Facts:
χ b <- baklir,boklu,debroflu,dregron,fiku,fose,kamun,klestom,likun,lofa,mostun,plezol,povun,rudolos,skedre,stedak,stipum
χ a <- bisis,brolik,buni,dadagi,dadris,dasor,dritre,drodre,faska,fituklar,grakler,grapon,grekatum,grigir,gripitri,kaze,klizel,klutrom,labrur,nizul,plivar,plufa,ruste,sidrel,sisa,stipas,sunek,tetren,totroplek,treplam,tropem,zadra
χ c <- brefo,briges,dasu,devel,festes,fledur,flegaral,fufo,goge,grano,klagru,mava,namum,raklik,stamus,triti,tuklar
χ g <- brodom,grasel,gredrom,klubu,neplar,nofo,plisas,robrum,silal,vutri,zata
χ f <- dafas,dipu,fabra,feflas,flide,fluflon,grigre,mogrok,plastemem,plezi,redro,tredram,vozin,vudren,zifliplo
χ d <- dogrok,gibrun,mefavu,miflanu,pirestun,piril,plidok,redak,resko,ribrik,stagili,tegril,tetus,tofla
χ e <- dustam,gritra,kitrek,lifa,maplen,moku,robor,skaskadrur,sopel,stoklo,zateflal
η l <- baklir,brolik,dogrok,dritre,drodre,fabra,fituklar,fluflon,fose,gibrun,klizel,mostun,plufa,robor,sidrel,sisa,skedre,stamus,sunek,tofla,totroplek,treplam,zateflal
η m <- bisis,boklu,feflas,festes,fiku,flegaral,kaze,klagru,lofa,mava,moku,nizul,plezi,plidok,plisas,ruste,skaskadrur,stedak,tegril,tetus
η j <- brefo,brodom,dadris,debroflu,grasel,grigre,lifa,miflanu,namum,neplar,plastemem,plezol,povun,raklik,ribrik,tetren,tropem,zadra
η h <- briges,buni,devel,faska,goge,grakler,grapon,grekatum,klestom,labrur,likun,mefavu,nofo,piril,silal,sopel,stagili,stipas,stoklo,tredram,tuklar,vozin,zata
η i <- dadagi,dafas,dasor,dasu,dregron,fledur,gredrom,kamun,klutrom,maplen,pirestun,redak,redro,resko,robrum,vutri,zifliplo
η k <- dipu,dustam,flide,fufo,grano,grigir,gripitri,gritra,kitrek,klubu,mogrok,plivar,rudolos,stipum,triti,vudren
bisis κ [plufa]
briges κ [tropem]
buni κ [raklik]
dadris κ [povun]
dafas κ [klizel,dasu,flegaral]
dasor κ [stedak]
dasu κ [plidok]
debroflu κ [plidok]
dipu κ [debroflu]
dogrok κ [dadris]
drodre κ [totroplek]
dustam κ [fluflon]
fabra κ [klestom]
flegaral κ [tropem]
fluflon κ [kaze]
fose κ [brolik]
fufo κ [kaze]
grapon κ [vutri]
grasel κ [nizul]
grigre κ [stedak]
gripitri κ [fituklar]
kamun κ [stedak]
kaze κ [vutri]
kitrek κ [goge,pirestun]
klagru κ [zateflal]
klestom κ [baklir,vudren]
klizel κ [goge,stipum]
klutrom κ [stipum]
labrur κ [plufa]
lofa κ [nofo]
mava κ [fituklar,plezol,gibrun]
mefavu κ [vutri,pirestun]
miflanu κ [briges]
mogrok κ [vutri]
moku κ [pirestun]
namum κ [sidrel,vutri,baklir,plidok]
neplar κ [zata]
nizul κ [gibrun,faska,kamun]
plastemem κ [totroplek]
plezi κ [resko]
plidok κ [vutri]
plisas κ [fufo]
plivar κ [piril]
plufa κ [klestom]
raklik κ [baklir]
ribrik κ [grasel]
robrum κ [plastemem]
sidrel κ [gibrun,flegaral]
sisa κ [boklu,skedre,briges,grekatum]
skedre κ [sidrel]
sopel κ [grapon]
stedak κ [vutri]
stipas κ [dritre]
sunek κ [mogrok]
tetren κ [festes]
tetus κ [sidrel,plastemem,ribrik]
tofla κ [sidrel,sopel]
totroplek κ [mefavu,plidok]
tredram κ [kamun,plidok]
triti κ [faska,pirestun]
tuklar κ [fabra]
vutri κ [plezol]
zifliplo κ [faska]

Known rows:
resko: [  2   1  -2   0  -4  -5   3  -2  -4  -5   0   6   3   2  -2   5  11  11
  10  -7   6  -1   0   2   1   4  -4   6  18  -7   4   6   1   1  -3  17
 -10  17  -5  -4   1  -3  -5   7  -6   4  -7  10]
dasu: [-2  0 -2  4 -2  1  2 10  3  4 -2  2  3 -5  0 -1  2  2 10  1  3 -4  1 -1
  4  6  0  5  1 -3  8  6 -1  0 -7 12 -5  5 -4 -3 -3  3 -3 -2 -2  2 -3  1]
klestom: [  6  -1   3   3   2  -9  13  -6  -7  -3   2  -4   3   7   3   0  -1  -1
   4   4   8   8  -3  -5  -4 -10   3   3  14  -3  -4   2  -2   0 -19  18
  -7   6  -7  -2 -13  -4   2  -1  -3  -6   2  -2]
fabra: [  0  -1  -3   0  -7   1  -6   6   2   5   3   0  -5  -1  -3   2  -5  -1
  -6   5  -2  -9   2   5   1   3  -4   3 -15   4   1  -5   0  -6  20 -20
   9  -9   7   2   6   3   4   0  -1   7   1   2]
totroplek: [ -1   5  -2   0  -3   2  -3   4   2   2   2   1 -10   3  -2   4  -1  -1
  -7  -4  -1  -2  -3   4  -3   1  -1   1 -11   8   3  -5   2  -3  10 -19
   8 -11   4   3   6   1   7  -1   3   2   0  -2]
drodre: [ -1   4  -2   1  -2   2  -3   6   1   3   1   0  -9   2  -5   1  -2  -3
  -7  -3  -2  -3  -3   3  -3   0   0   3 -13   9   1  -5   2  -4   8 -20
   7 -14   3   3   5   1   8  -2   3   1  -1  -4]
maplen: [-4  0 -3  1  1  3 -3 -1  1  2 -2 -1 -4 -1 -2  1  8  1  8 -7  2  1  0  0
  0  3 -2 -3  3  1  7  4 -1  2 -9  7  1 -2 -2  0 -1  0  0 -4  0 -6  5  0]
dadagi: [-5 -1 -3  0  2  6 -8 -3  0  2 -1 -4 -6 -2 -3  3  7 -2  6 -8 -1 -2  3  1
  2  5 -7 -4  2  2  9  1 -3  5 -4  1  5 -6  3  0  2  2 -1 -7 -1 -8  6  1]
bisis: [ -4  -1   1  -3   6   4  -8  -3   3   0  -2  -5   0  -1  -3  -5  -7  -9
 -12 -11  -9   2  -4  -3   5  -2   2  -7  -5  -2  -6  -1  -3   5   2  -8
   4  -9   1  -3   3   5  -3  -1   3  -3  -1  -2]
skaskadrur: [ -3   2   1  -3   4   2  -4  -5   3  -4  -2   0   2   1   2  -3  -3  -3
 -11 -11  -5   6  -4  -4   3  -3   5  -7   1  -2  -6   2   0   5   2  -2
   0  -1  -3  -3   2   3  -4   4   3  -1   0  -1]
grano: [-1  0  2  0 -4  0  2 10  3  4 -3  5  0 -4  1 -2  2  3  4  4  0 -2  0  1
  3  5  2  3 -1 -3  4  3  1 -1 -2  5 -5  6 -3 -1  0  3 -2  2 -1  6 -3  1]
debroflu: [  3   2   5   2  11  -8  10  -7  -8  -3   1   5   6   3  -1   0   0   2
   7  12   4   8   2   1 -10  -7   4   5   2   8  -8  -3   6  -5 -10   7
  -9   5  -6   3  -2 -10   3   3   7   0  -8  -4]
grasel: [-1 -2  2  0  8 -2  0 -7 -5 -1  1  1  5 -2 -4 -1  1  0  4  9  0  0  6  2
 -6 -3 -1  1 -4  5 -6 -5  4 -5  2 -3 -1 -1  3  2  2 -6  1 -1  5  0 -2 -2]
ribrik: [  0   0   2   4   4  -4   8   6  -1  -2   0   7  12  -5   0  -4   0   5
   7  12   3   0   3   0  -4   0   4   7  -3   3  -3   1   7  -6  -4   5
  -7   8  -4   1   1  -3  -1   4   5   8 -11  -3]
klagru: [-16  -5  -7   2 -19  -8  -2   7  11   1  -8   8  15 -17  23  -2  -7  -9
  -2  -8  -8   5 -15   1  -4  -2   1   2   2 -10 -17  -7   3  24  15   9
   6  20   0   5   8   3   6   5   0 -12  -8  -3]
namum: [ -2   0   1   4   3   0   3  12   3  -1   0   4  10  -9  -2  -7  -1   3
   6   7  -1  -4   2   0  -1   3   4   6  -7   2   1   1   6  -7  -3  -1
  -4   1  -1   0   2   1   0   1   6   7 -11  -5]
stedak: [  3   1   7  -3  10  -8   8 -10  -6  -2  -2   4   6   7   3  -1 -10  -5
  -8   4   0  12  -6  -3  -3 -10   6   1   6  -1 -15   1   0   3  -8  10
 -10   6 -10  -2  -5  -4  -2   7   2   0  -5  -1]
stipum: [  4   2   5   0   5  -7  10  -7  -8   2  -3   6  -3   7   2   4   1   1
   5  10   5   9  -3   2  -7  -5   1   3   6   2  -4   0   1   0 -12  13
 -10   7  -8   1  -4  -7   2   3   0  -1   0   1]
povun: [ 15  -8   4  -5   9   3   6 -13  -8 -17  13   9   6   0   3  11   5  11
   4   2  11  18   9   7  -2  -2  -2  -3   7   7   0  -6   9 -23   6  11
 -19  11 -11   8   0  -9  10   9   7 -11  -5   8]

Rows:
No name comes twice in this set of rows, the named rows included.
[ -3  -5  -1  -8   1   2 -14  -7   1  -3   1  -3   2  -1  -6  -2  -2  -2
 -12 -15  -8  -6   1  -1   9   3  -7  -4   3 -12  -7  -2  -3   5  18  -8
   2   0   6  -6   7   6  -6   6  -5   1  -4  10]	plezi
[ 4 -6 -1  0 -2 -3  2 -7 -4 -2  3 -7  1  3  2  1  2 -1  1  0  3  0  1 -4
  1 -5 -3 -3  9 -6 -2  0 -4  2 -5  9  1  1  2 -2 -8 -1 -1 -4 -4 -7  8  1]	silal
[  1  -7  -4  -1  -8   4  -7   0   2   0   3 -10   1  -3   0  -2   1  -2
   0  -4  -2  -9   5  -3   8   3  -6  -6   4  -9   4   0  -6   3   5   0
   8  -3   9  -2  -4   6  -3  -7  -7  -5   8   4]	vozin
[  3   5   1   2   0 -16   9  -8 -13  -5   1  10  -8  20 -14   2   5   9
   0 -14   5   0 -12   3 -13  -6  -2  19  19   1 -11  -7   5  -3   0  -5
  -8   9  -5  -3   4 -11   7  16  -4  11 -19   2]	fose
[ -3  -1   0  -1   3   4  -7   2   1   6  -3  -3  -8  -2  -5  -3   3  -5
   0  -3  -5  -2  -2   1   2   3  -3  -3  -7   2   5  -2  -2   2  -4  -5
   2 -10   3   1   2   3   2  -4   0  -5   3  -3]	gripitri
[  7  -9  -1  -6   7  15 -10  -7   1 -14  13   1   0  -7  -2   7   8   8
  -1 -13   2   8  10   8   6   7  -7 -11  -3   5   9  -8   6 -21  16  -7
  -6  -5   1   8   8   2   9   2   7 -16   2   6]	dadris
[ -3  -5  -2  -1   3   4  -8   0   1   0   2  -2   5  -8  -5  -4   1   0
   3   5  -6  -9   9   2   1   5  -7  -1 -10   2   0  -5   2  -3  13 -12
   6  -5  10   2   6   0  -1  -3   2   2  -1   0]	plastemem
[ -4  -6  -5  -1  -3   5 -10  -1   1   6   0  -5  -1  -6  -4   0   3  -2
   7   0  -2  -9   7   2   6   8 -11  -3  -2  -4   7   1  -5   2   6   1
   5  -3   7  -1   1   4  -3  -6  -5  -3   6   5]	redro
[-2  0  1 -1  1  2 -2  0  2  3 -3  1 -6  1 -1  0  5  1  2 -3  0  3 -2  1
 -1  3 -1 -2 -1  1  4  0  0  2 -7  0  0 -2 -1  1  1  0  1  0  1 -2  5 -1]	gritra
[ -1  -4   3  -3   7  -3  -2  -7  -2   1  -2  -3   4   1  -2  -6 -11 -10
 -11   1  -5   4  -2  -3   2  -7   2  -3  -4  -3 -13  -1  -2   2   3   0
  -1  -3  -3  -4  -2   0  -3   3   1  -2  -2   1]	plisas

Now the same objects, written a new way:
Known rows:
gritra: [ -6  -6  -2   9  26  -4  -5  26   9  -6   7  21  -5 -18  10   0  -8  -6
   8   7  -6 -12  17   5 -26  -1   6  22  10 -13   6   9   4   9]
debroflu: [ -4   6  -1  -1  17   0   7   4   7  15  35  15  -1 -20   2   7  10 -16
   5  28  -6  -2  12   9   2   7   8  20  23  -5   4   0   6 -36]
fledur: [-12   0   6  10  31 -12  -5  13  11  -7  17  11  -7 -13   5 -12 -10   3
  11  10  -4 -19   6   8  -5   0   6  13   0 -21  -2  -4   5  -5]
buni: [  3  11  10   2  10  -7   0   8  12 -14  20  11 -28 -12   3   4 -14   4
   7  14 -27 -11  11   2 -18   5  13   8  23 -15  14   6   6 -23]
dustam: [ -3  -2   7  13  22  11   0  33  11  -4  14  11   0  -7   6   4  -9  -7
   4  18   2 -11  16   2 -18   1   9  23  12 -15  12  19   5   5]
tuklar: [ -6   3   6   5  28 -24  -3  -1  12 -11  13  18 -24  -3   5  -7  -1   1
   7  18 -13 -17   7   0  -4   5  16  18  24 -22  16 -12   8   1]
vozin: [  2   1   3   5  26 -24 -11   0  12 -12  13  10  -9  -1   4 -10  -7  -2
  16  19  -8 -15  11   5  -6   0   9  21   4 -21   7   3   7   5]
stamus: [ -7   1  -4   7  25  -7  -5   7   7   1  22  13   4 -18   3  -5 -20  -3
   8  12  10 -14  12   0   1  -4   0   1   9 -19  -7 -16  12  -6]
tofla: [  4  10   2  10   5  13   7  16   5  -2  31  16  -7 -27   3  17 -25 -22
   5  23  -3 -11  15   3 -14  -2   5 -15  17 -11   5  -1   4 -43]
povun: [ -5   2  -3   3  17  -7  -3   1   5  19  35  13  -1 -29   4   3  15  -4
  16  22  -9  -2  15  18  -4   4  10  24  16  -1  -7  -4   7 -25]
fabra: [ -5  13  -1   8  27 -16   2  14   7   5  18  21  -7  -9   4  -3  -8  -2
   5  -7   9 -17  10  -6  -2  -4   7 -10  33 -22   2 -36  10  -6]
flegaral: [ -5  -2  -7   1  34  -6   8  11   8   1  11  25  22 -18  -1   4  -3 -16
   6  13   0 -15  11  -5 -17  -1   6   9  18 -22   2  -6   8 -10]
zadra: [  2   6  -2   2  10   1  -2  11  10   1  23  19  -5 -26   2   7 -10   5
  14   7 -14  -8  18   2 -23  -1   3   5  13  -9  -1  12  11 -19]
miflanu: [  7  -2  -6   6   6   3   8   5   6  -4  15  22  -2 -32   3  19  -7 -20
  19  22 -16  -8  18   4 -21  -4   9   6  21 -12   6   8   5 -38]
likun: [ -7   3   5   5  18 -19  -7  -6   8   1  38   3 -21 -15   5  -1  10  -5
  11  40 -20  -8  10  21  -2   6  13  33   2  -8   2   7   2 -26]
ruste: [ -1  10  -3   6  12   9  -2  18   9   2  19  20  -1 -29   2  12 -11   5
  11   6 -12  -7  16   0 -23  -2   3   5  15 -10  -3   9   9 -17]
brefo: [ -5   0  -3   4  23  -6  -5   7   9  -1  15  24   7 -14   3  -5  -6   0
  13  12   2 -11  15   1  -4  -1   5  16  18 -15  -1  -1  12   0]
skedre: [-12   4  -2   7  15   1   9  -4   1  12  27  10   3 -30  -2  14  -4 -25
   3  31  -6  -8   9  10  -4   1   9   4  16 -14  -1 -15   6 -47]
vudren: [ -7  10   2   7  35 -22   3  21  10   9   6  22  -9  -7   7   0  15   6
  10  -1  -4 -15  14  -4 -18   3  12  11  23 -20  10 -15   4   5]

Rows:
No name comes twice in this set of rows, the named rows included.
[  9  11   9   1  10  -6  -2  19  12  -8  30   6 -18  -7   7   7 -15 -20
   9  30 -26 -10  17   6  -7   8  10   9   4  -8  18  20   1 -33]	mefavu
[ -6   3   2   6  22  16   3  16  11   2  13  23  12  -9   1   2  -7 -13
   2  19  12 -13  11  -5  -9  -2   8  14  17 -19   5   1  10  -8]	mava
[ -6   9   4   2  33   0  -3  13  17   0  14  31   5  -9   6  -2   0 -13
  -1  17   2 -14   9  -5  -7   3   4  21   2 -17  12  15   3   1]	triti
[  3   5   7  12  20   2   0  27  13 -13  17  17  -5  -9   9   3 -22 -16
  11  12  -5 -20  11   3  -8  -3   7 -14   3 -22  11   8   1 -23]	robrum
[  8  13  -1   6   3  23   7  17  10   1  22  23   1 -26   5  23  -4 -24
   9  20  -6  -7  17   1 -14  -1   6   0  19 -10  10  15   4 -36]	tetus
[ -4  16  -3  -3  17   2   0  12  10  -2  23  21  -3 -28   3   7 -30 -15
   3   7 -10 -14  13  -2 -14   0  -5 -10   3 -13   1   2   8 -36]	klizel
[ -2  11  17   8  13  17   3  28  12  -9  24   0 -10 -15   2   8 -21  -4
   3  12 -10 -13   9   2 -13   3   6  -3  -4 -15   7  15   2 -29]	dasor
[ -1  19   2   3  12   7   7  17  11   7  17  28 -20 -28   4  12   2   6
   6  -6  -9  -8  15  -5 -24   0   6  -4  30 -10   5  -9   9 -15]	bisis
[ -1   2   4   3  14 -17   1   4   7 -14   9   2  -7 -19  -1   9 -25  -5
  17  30 -36 -15  16   6 -34   0  12  13  11 -20  11  14   3 -24]	grekatum
[ -9   2  -7   4  21  -6   7  -5   1  17  21  13   8 -33   0  15  14 -20
   9  29  -9  -5  13  12 -17   0  11  19  17 -11  -1  -7   3 -33]	boklu
[ -3   6   1   9  24  -2   0  21   8   2  18   9   9  -1  -1  -3 -18  -7
   5  14  15 -14  14  -2   2  -2   4  -7  10 -19  -2 -14  13 -10]	fluflon
[  4  -1  10   3  23  -9  -4  10  15 -15  15   9  -5   9   2  -9 -15 -15
   8  28  -5 -16   9  -4   2   3  13  18  11 -22  19  10   7  -5]	tredram
[  0 -12   6   3  26 -16   0  22   9 -24  11   3  -9   1   3  -1 -33 -15
   7  26 -13 -17  16   5 -17   2  13  25  18 -18  16  12   5  -9]	sopel

The same objects again, as new rows of numbers:
Known rows:
ribrik: [ -3   2  -7  -1 -11 -11  22 -17 -11 -36   0  26 -13   1  -1  -8   4  -8
   3   0 -13   5  -8  -2 -10  -1  -7  12 -13 -15  -3   9]
debroflu: [ -3   0  10  -2  -6   0  20   9   4 -15 -10 -14  -2  -1   1   4   5   4
   2   2  -3  -9 -10  13  -8   7   5  -2  17  11  -4   3]
vudren: [  6   1  -9   8  -4   5 -14  17 -11  27   1   6   1 -10  -2   8   0  -7
  -5   2  -4  19  25  -2   8  -3   5   1 -25  -3 -10  14]
stoklo: [  5  -7  -1   1  12   7 -25   3   1   5   1  -2   0  17   5   5  10   5
  -5   2   5   1   3  -7   3   1   5  -4  31   9   3   7]
briges: [-12 -17 -14   5  -5   2   2 -19  -1   3   2   9  -1   3   2   6  -4  -3
  -1  -1   6  -6 -23  -9 -16   2   1   3  33  13   5 -19]
dritre: [  1   5   4  -1   0  -2 -12   0   8  17   3   8  -1  -5 -14 -14   0   1
  -4  -2   1   4   7   4  17  -3 -10  -5 -25  -8   8 -11]
gibrun: [ -4   7 -12   1 -14  -9  15 -16   0   6  11  36 -12   1 -13 -12   1  -2
   0  -1 -11   3  -7   1   2  -6 -13   0 -43 -17   7 -16]
baklir: [ -7   4  11   2  -9   3   8  12  10  28   2   0   3 -14 -16   0  -5  13
  -6   3  -3  -4 -11  16  14   1   2 -18 -19  12  11 -20]
zateflal: [  3   2   7  -4   0   3 -19  11  17  24  -1   0  -2   2 -11  -6   7   1
 -10  -1   1   3  15   7  23   0  -8  -6 -22  -1   9 -14]
totroplek: [  3  10   0  -4  -4  -4   7   6   6  21   5   5   0   6   2  -8   1   2
   2   0  -3   5   3  11  15  -2  -2  -1 -19  -5  -1 -15]
mostun: [ -3   1  17  -4   1   1  -6   5  16  19  -2 -12   4  -6 -12  -7  -5   8
  -7   0   4  -6  -6   9  17   1  -2 -11  -8   7  14 -23]
dasor: [  4   6  -2  -1  -2  -3   6   2  -8 -18   0  -2  -3   2  10   3   5   0
   2   0  -1  -1   7   4  -6  -1   2   3   1  -6 -11  12]
plezi: [ 11   4  -4  -1   7   3 -22  11   0   6  -2  -2   4  -1   8   6   2 -10
  -1  -2   3  13  35  -7  10  -2  -4   5 -15 -10 -13  13]
piril: [  0  -5 -13   5   4  -2  -8 -21 -17 -16  11  27  -9  12  -6 -10   1   3
   1   0  -4   1 -14 -20  -7  -6  -3   4   6 -12  13  12]
dadagi: [  2   0   0  -1   3  -1  -6   2  -5 -19  -1  -8  -3  -2  -6   1   2   1
   2   0   0   1   5  -5   0   1  -3   0   0  -5  -1  12]
plufa: [ -2   6  10   3  -3   2  -4  13  -3  24   8   6   1 -15 -13  -6  -4   4
  -9   1  -6  13   4   6  19  -4  -4  -9 -42  -1   7  -9]
klutrom: [  3   0  -7  -3   4  -3   6   1   0 -10   0  -5   2  11   5   1  -4  -4
   8   0  -4   7  -8  -6   7   5   3   7  -3  -1  -4   9]
stagili: [ -1  -4 -18   5   6  -4  -8 -20 -17 -21  10  23  -7  15   0 -11  -1   1
   1   0  -3   4 -12 -21  -6  -5   0   5   7 -10  12  10]
skedre: [ -3   0  11  -4 -10  -3   8   2  19  16   2   5   4 -10  -5   3  -2   6
  -5  -1   8   0  -6  15  16   2  -6 -12   7  12   6 -36]

Rows:
No name comes twice in this set of rows, the named rows included.
[ 11   0 -14  -3  -1  -1  -2   6  -7   8  -2  -4   5   7  22  10   2 -16
   7  -1   1  20  16   0   7   3   3  12   1  -3 -20  10]	dafas
[  6   6  -5  -7   6   3   3  16  12   1  -1 -18   5  18  10   8   4   4
   7   1  -2   5  -2   1  13   6   3   1 -12   1  -9   1]	moku
[  5   6  -1   2  -3   4 -17  18  -6  43   2  10   4 -10  -2   0  -4  -7
  -8   1  -4  25  32   6  17  -7   0  -3 -42  -6  -5  -1]	fabra
[  9   6  -1  -2  -5  -2  -4  13  -5   0 -10  -1  -5   7  17   4  15 -15
   1   0  -5  10  31   9  -8  -2   1  12  -1  -9 -20  24]	grigre
[-16  -9   2   0   0   0   2  -5   1 -23 -13 -17  -2  -5 -10  -8  -1  -9
  -5  -2  -6 -10  -9  -1 -22   3  -4   5  -3   3   4   0]	brefo
[-11 -11  -9   7   5   5  -7 -13  -4   0   1 -13   3  10  -1  -5  -5   3
  -5   1   2 -13 -18 -11 -22  -2   4   3  27   8   9  -7]	devel
[  1   1   9  -7  -8  -6  -1  -5  10   8   7  19   4  -7   3  -3  -2  -6
  -5  -2   8  15   8   7  22  -3  -8   0  -8   1   1 -29]	sisa
[ -3   4  -6  -1   2  -7   3 -12 -10 -36   6  15  -6  -2 -10  -6  -8   1
   0  -2  -5   4  -5 -15  -2  -4 -10   4 -39 -15   5   3]	tegril
[-12  -5  -1   2   4   3   2  -4   4 -12  -4 -19   1  -9 -13   0  -8  -1
  -3  -3  -3 -13 -10  -8 -14   1  -4   0 -17  -1   3 -11]	festes
[  5   4   7  -5  -3   4  -6  13   4   0   0 -10  -1   1  12   6  14   5
  -6   1   4  -1  12   5  -1  -1   7  -2   7   3  -4   2]	dustam
[ -5   6   0  -3   0  -9  -8 -13  -2 -13   9  13  -4   0  -9 -21  -6  -3
  -5  -3  -2   8  -4  -7  10  -8 -13   3 -40 -18  14 -14]	dogrok
[  3   1   6  -5   6   3 -14  14   9 -10  -4  -5   2   1  -4   9   7   1
  -4  -1  -1   2  13  -3   9   3  -2  -3 -14   3  -4   1]	skaskadrur
[-11 -11 -21   6   5   4   8 -11  -1  17   3 -16   2  23   1  -5  -7   3
  11   2  -7 -13 -40 -11 -18   5   7   6  20   8   7  -9]	goge

